Here is a tiny trained network, its code and every weight. The questions are about switching its units off for an input and a class, where a switched-off unit gives its printed mean instead of its output.

import numpy as np


def w(rows, s, z=0):
    codes = np.array(rows[::2]) - 128.0
    scale = np.full(codes.shape[1], s)
    scale[-1] = z or s
    return codes * scale


def norm(h):
    return h / np.sqrt((h * h).mean(-1, keepdims=True) + 1e-5)


def f(y):
    return y / 2 * (1 + np.tanh(0.7978845608 * (y + 0.044715 * y**3)))


def log_softmax(a):
    a = a - a.max(-1, keepdims=True)
    return a - np.log(np.exp(a).sum(-1, keepdims=True))


def net(x, mask):
    res = np.array(x, float).reshape(1, 6) / 4 @ E
    u = 0
    for l in range(2):
        y = f(norm(res) @ A[l][:, :-1].T + A[l][:, -1])
        res = res + np.where(mask[u : u + 14], y, B[l][:, -1]) @ B[l][:, :-1]
        u += 14
    return log_softmax(norm(res)[-1] @ U[:, :-1].T + U[:, -1])


A, B = {}, {}
E = w([
[254,82,183,186,179,113,91,193,112,174,181],'x0',
[135,90,190,225,36,164,151,220,149,148,120],'x1',
[160,128,124,186,209,57,204,157,170,141,74],'x2',
[149,115,97,194,157,99,128,43,95,189,117],'x3',
[125,22,142,119,105,198,138,57,151,98,176],'x4',
[140,185,76,104,96,43,201,103,160,149,74],'x5',
],0.0026)
A[0] = w([
[169,104,199,193,124,173,27,200,89,138,161,100],'0.n1',
[132,71,125,155,123,172,101,68,144,147,181,82],'0.n2',
[62,94,135,94,80,186,97,113,127,76,94,127],'0.n3',
[85,118,115,113,117,140,100,88,128,110,159,11],'0.n4',
[122,121,108,96,107,100,175,62,126,119,98,16],'0.n5',
[111,132,92,177,215,115,90,100,77,179,139,132],'0.n6',
[80,69,86,149,137,135,96,70,110,98,195,70],'0.n7',
[83,118,85,69,118,137,118,68,121,104,106,38],'0.n8',
[175,156,114,135,253,108,86,113,113,156,145,99],'0.n9',
[171,160,97,150,138,79,150,90,92,222,129,2],'0.n10',
[92,117,108,181,165,114,203,189,163,117,54,104],'0.n11',
[180,146,128,176,155,128,93,81,77,219,165,114],'0.n12',
[104,97,151,143,70,152,176,136,191,155,149,139],'0.n13',
[105,93,194,96,115,191,143,157,170,53,165,93],'0.n14',
],0.0044,0.0023)
B[0] = w([
[5,172,147,175,87,115,238,192,170,185,196,253],'0.n1',
[140,189,140,148,127,122,197,154,103,79,110,159],'0.n2',
[134,95,79,76,207,174,24,61,100,134,130,187],'0.n3',
[126,127,115,112,167,228,141,147,172,139,141,116],'0.n4',
[102,171,200,191,128,230,122,191,157,216,220,132],'0.n5',
[175,82,186,59,37,78,147,141,148,96,96,186],'0.n6',
[126,179,127,112,155,171,161,188,152,89,89,153],'0.n7',
[82,209,112,129,155,140,64,183,165,137,184,157],'0.n8',
[175,60,149,57,102,32,158,72,103,103,41,210],'0.n9',
[173,79,122,136,124,164,40,111,156,45,149,150],'0.n10',
[81,134,141,157,79,67,179,58,245,208,158,206],'0.n11',
[130,100,154,97,7,99,115,144,78,179,55,186],'0.n12',
[182,80,148,81,150,47,154,88,117,92,87,176],'0.n13',
[160,50,127,87,169,125,43,104,34,82,115,188],'0.n14',
],0.0031)
A[1] = w([
[88,254,103,105,162,59,140,194,170,117,96,139],'1.n1',
[117,149,127,119,151,230,102,169,95,139,171,20],'1.n2',
[191,138,75,128,111,120,197,105,146,150,112,94],'1.n3',
[58,183,90,57,130,166,112,75,132,122,97,61],'1.n4',
[149,80,185,184,88,108,159,210,82,161,163,94],'1.n5',
[151,68,67,144,184,189,134,113,178,23,108,111],'1.n6',
[116,146,122,210,162,113,193,120,203,142,105,35],'1.n7',
[109,156,121,240,130,94,233,101,202,170,155,43],'1.n8',
[199,117,108,79,181,80,84,147,85,113,106,131],'1.n9',
[164,101,186,182,103,98,160,182,111,119,174,89],'1.n10',
[118,201,97,89,118,146,94,64,150,121,85,128],'1.n11',
[94,155,117,143,161,245,15,143,124,127,194,3],'1.n12',
[113,174,97,98,144,68,129,98,174,155,111,164],'1.n13',
[43,104,167,109,131,237,194,178,144,57,216,125],'1.n14',
],0.0043,0.0017)
B[1] = w([
[244,134,219,184,145,225,167,160,25,128,94,234],'1.n1',
[81,124,109,103,122,109,148,99,189,127,166,142],'1.n2',
[124,130,144,122,108,172,64,170,123,120,199,162],'1.n3',
[165,104,101,197,191,164,107,180,135,113,153,201],'1.n4',
[99,227,76,156,163,150,158,144,143,129,171,242],'1.n5',
[150,151,164,134,29,21,155,117,102,199,110,157],'1.n6',
[97,164,176,103,57,71,185,161,149,200,177,185],'1.n7',
[60,149,151,104,56,28,178,186,125,217,166,251],'1.n8',
[174,73,151,132,82,121,128,58,152,77,55,175],'1.n9',
[51,210,102,102,174,171,107,107,138,167,132,208],'1.n10',
[102,146,113,174,155,212,124,153,110,85,138,186],'1.n11',
[35,148,43,154,98,96,131,111,253,215,223,182],'1.n12',
[127,103,171,149,138,186,104,170,75,101,146,209],'1.n13',
[161,67,29,78,173,111,10,18,198,69,115,218],'1.n14',
],0.004,0.0032)
U = w([
[205,183,161,158,198,236,125,186,40,77,84,3],'0',
[41,128,2,106,181,193,23,103,204,102,223,112],'1',
[217,28,155,51,111,33,89,57,128,83,49,245],'2',
[77,199,179,150,84,59,215,209,136,241,168,167],'3',
],0.007,0.00064)

Each question gives the input, the list of numbers given to net, and the class t.
The units are the neurons (one row each of A and B). Each row of codes is followed by its name. A weight is (code - 128) times the scale printed after its matrix; where a second scale follows, it is the last column's (A, B and U).
mask holds one flag per neuron, layer by layer. A switched-off neuron (its flag False) gives its mean, the last column of its row in B, instead of its output. The means were averaged over made-up inputs and are rounded, as every weight is.
A unit's drop is (log p(t) with every unit on - log p(t) with that unit switched off) / (log p(t) with every unit on - log p(t) with every unit switched off).
The circuit of an input: a set's keep is (log p(t) with only the set's units on - log p(t) with every unit switched off) / (log p(t) with every unit on - log p(t) with every unit switched off). Starting from the 12 units with the biggest drops (on a tie, the unit counted first), units are removed one at a time, each time the one whose removal leaves the highest keep (on an exact tie, the one counted first), for as long as the keep stays at least 0.8.
units of the circuit, in order: the units of the circuit, biggest drop first
unit that matters most: the unit with the biggest drop
top k neurons: the k neurons with the biggest drops, biggest first
top k neurons in layer l: the k neurons of layer l with the biggest drops, biggest first
drop of u: that unit's drop, to one decimal
input [0,-4,0,4,-7,8], class 0: units of the circuit, in order	(1.n1, 1.n13)
input [-8,-2,8,-8,-6,-5], class 0: units of the circuit, in order	(1.n1)
input [-7,7,5,6,8,-3], class 2: top 3 neurons	(0.n1, 0.n3, 1.n5)
input [-6,-6,6,-2,5,2], class 0: top 2 neurons	(1.n1, 0.n1)
input [8,-3,-7,4,0,-6], class 3: top 2 neurons	(0.n12, 0.n1)
input [6,0,-1,-1,2,-4], class 1: units of the circuit, in order	(0.n1, 1.n14)
input [-5,8,5,0,6,-8], class 2: top 4 neurons	(0.n13, 1.n6, 0.n14, 0.n5)
input [-6,5,-5,6,-3,3], class 1: units of the circuit, in order	(0.n1, 0.n3, 1.n6)
input [6,-4,-7,0,-6,-8], class 3: top 2 neurons in layer 0	(0.n1, 0.n12)
input [-7,-6,0,-6,-7,-5], class 0: top 2 neurons	(1.n1, 0.n10)
input [-6,-8,5,-6,-1,-6], class 0: top 2 neurons in layer 1	(1.n1, 1.n8)
input [4,-5,-7,-1,0,5], class 0: top 2 neurons in layer 0	(0.n14, 0.n3)
input [-6,-6,-4,-1,-8,-3], class 0: top 2 neurons in layer 1	(1.n1, 1.n14)
input [-3,3,1,-8,-1,1], class 2: unit that matters most	0.n14
input [6,8,-8,-5,-5,-1], class 1: drop of 1.n14	0.5
input [-5,4,4,2,2,-5], class 2: drop of 0.n1	0.1
input [1,-4,-1,5,-7,2], class 2: drop of 0.n1	0.0
input [5,5,-6,2,2,-7], class 1: drop of 1.n14	0.4
input [7,-7,2,-4,-5,8], class 2: top 2 neurons in layer 0	(0.n9, 0.n1)
input [2,-2,0,4,4,3], class 2: units of the circuit, in order	(0.n1)
